[137 136 145 101  90  87 177 102  99 134  97  61 171 174 139 185 114 117
 128  91 138 152 159  38 166 147  91 177 108 182  64 123 125 120  72 188
 192  74 106 154 181 150 117  60  65 138 130 120 165  68  82 122 122 109
  88 151 164  23 109 143 110  76  82 120]  (163)
[144 118 142 124 102 105 168 116 122 148 127 106 161 154 147 152 126 121
 143  97 116 147 142  80 156 135 120 156 109 136  93 132 110 164  98 177
 166  87 123 119 150 124 123  94 107 164 139 119 150  85  83 132 143 114
 115 155 136  71 127 125 132  82 109  91]  (162)
[125 140 128 124  87 117 148 104 134 119  96  88 139 171 153 162 125 116
 121 126 115 131 144  75 152 155  99 140 120 168  69 124 147 125 103 154
 168  86 104 111 147 151 127  62 102 156 131 138 140  64  90 136  93 131
 104 137 157  35 121 155 112 102  84  93]  (128)
[132 140 129  88 101  97 154 103  90 138  99  64 170 166 113 175 112 122
 122 119 136 139 150  67 142 162  97 159 135 188  87 109 148 103  88 155
 175 108 114 123 178 148 118  82  67 142 131 106 148  90 118  96  88 131
  92 119 162  46 110 161 132 104  84 136]  (169)
[146 119 135  83  84  85 180 100  79 167 124  56 194 173 105 172 107 120
 146 104 117 158 156  38 160 162  96 171 136 184  89 108 129 133  73 190
 193  97 124  97 185 130 118  79  62 176 142  98 172  72 105  89  96 119
  84 127 162  20 127 162 150  62  79 117]  (91)
[144 118 144 123 121  97 160 126  98 152 128 105 147 136 105 149 123 123
 151 101 135 146 135  81 142 127 112 160 115 140 114 128 113 144 104 163
 152 113 131 152 152 134 127 109  97 129 138 113 161 116 115 112 137 107
 110 147 134 103 130 122 131  89 120 136]  (164)
[129 129 142 135 122 115 144 126 134 118 115 114 128 137 132 152 129 123
 137 103 139 131 138  95 145 123 112 150 107 135 105 134 116 133 111 149
 146  99 118 160 139 145 127 104 111 121 128 138 140 116 107 139 142 108
 118 151 135 106 121 119 107 113 121 134]  (125)
size: [137 136 145 101  90  87 177 102  99 134  97  61 171 174 139 185 114 117
 128  91 138 152 159  38 166 147  91 177 108 182  64 123 125 120  72 188
 192  74 106 154 181 150 117  60  65 138 130 120 165  68  82 122 122 109
  88 151 164  23 109 143 110  76  82 120]	64
size: [125 140 128 124  87 117 148 104 134 119  96  88 139 171 153 162 125 116
 121 126 115 131 144  75 152 155  99 140 120 168  69 124 147 125 103 154
 168  86 104 111 147 151 127  62 102 156 131]	47
size: [125 140 128 124  87 117 148 104 134 119  96  88 139 171 153 162 125 116
 121 126 115 131 144  75 152 155  99 140 120 168  69 124 147 125 103 154
 168  86 104 111 147 151 127  62 102 156 131 138 140  64  90 136  93 131
 104 137 157  35 121 155 112 102  84  93]	64
size: [125 140 128 124  87 117 148 104 134 119  96  88 139 171 153 162 125 116
 121 126 115]	21

[197 145 159  43 170 185 106] : (91)
[190 138 159  43 170 185 111] : (121)
[153 155 159  10 165 146 134] : (118)
size: [190 138 159  43 170 185 111]	7
size: [190 138]	2

[109  67 176 230 146 112 145 120 100 103  65] -> (124)
[109  67 176 230 146 118 145 120 100 103  65] -> (153)
[109  67 176 230 146 118 145 120 150  94 184] -> (164)
[110 126 111 191 144 136 180 108 155 205 184] -> (136)
[125 109 114  84 103 170 138  88 144 126 125] -> (169)
size: [110 126 111 191 144 136 180 108]	8
size: [125 109 114  84 103 170]	6
size: [109  67 176 230]	4

[193 197 110 130 189 131 131 179 182] : (162)
[116 129  92 174 132 167 226 169 144] : (125)
[187 194  81 171 197 172 172 202 201] : (124)
size: [193 197 110 130 189 131 131 179 182]	9
size: [116 129  92 174 132 167 226 169]	8
size: [116 129  92]	3
size: [116 129  92 174 132 167 226 169 144]	9

[144 135 141 139 136 136 147 136 136 156 133 133 133 133 140 139 135 140
 150 137 137 136 153 138 137 136 143 136 141 150 138 136]  (169)
[144 135 141 139 136 136 147 136 136 156 133 133 133 133 140 139 135 140
 150 137 137 205 136 147 137 166 131 134 141 133 134 155]  (153)
[148 140 138 149 137 142 137 136 136 139 137 133 140 163 134 140 135 139
 136 142 140 140 135 143 137 136 172 166 145 133 134 139]  (128)
[145 140 138 142 137 138 137 136 136 139 137 133 154 147 134 140 136 139
 136 141 137 140 136 136 137 136 145 164 141 133 134 136]  (136)
[139 140 138 142 137 138 140 140 139 137 160 147 136 143 145 139 135 139
 134 140 137 136 140 148 142 136 138 136 141 177 135 136]  (162)
[148 148 138 150 135 138 137 135 135 140 134 133 157 173 134 139 135 146
 136 140 137 140 133 143 137 139 143 226 146 133 134 136]  (121)
[136 148 136 138 135 135 136 136 136 139 135 133 168 141 134 139 151 139
 136 137 135 143 136 137 137 186 132 152 138 142 137 136]  (91)
size: [144 135 141 139 136 136 147 136 136 156 133 133 133 133 140 139 135 140]	18
size: [148 140 138 149 137 142 137 136 136 139]	10

[106 162 104 177 131 124 110] -> (91)
[115 174 120  42 116 169 106] -> (118)
[106 162 104 177 131 124 143] -> (128)
size: [106 162]	2
size: [106 162 104 177]	4
size: [115 174 120]	3
size: [106 162 104 177 131 124 143]	7
size: [106 162 104 177 131 124 110]	7

[104  76 107 115] -> (124)
[131 198 140 136] -> (118)
[124 127 120 105] -> (121)
[110  65 110 119] -> (128)
[122 106 124 135] -> (169)
[129  32 114 118] -> (163)
[123 105 116 103] -> (136)
[126  33 108 103] -> (162)
size: [131 198]	2
size: [131 198 140]	3
size: [104  76 107]	3
size: [104  76]	2

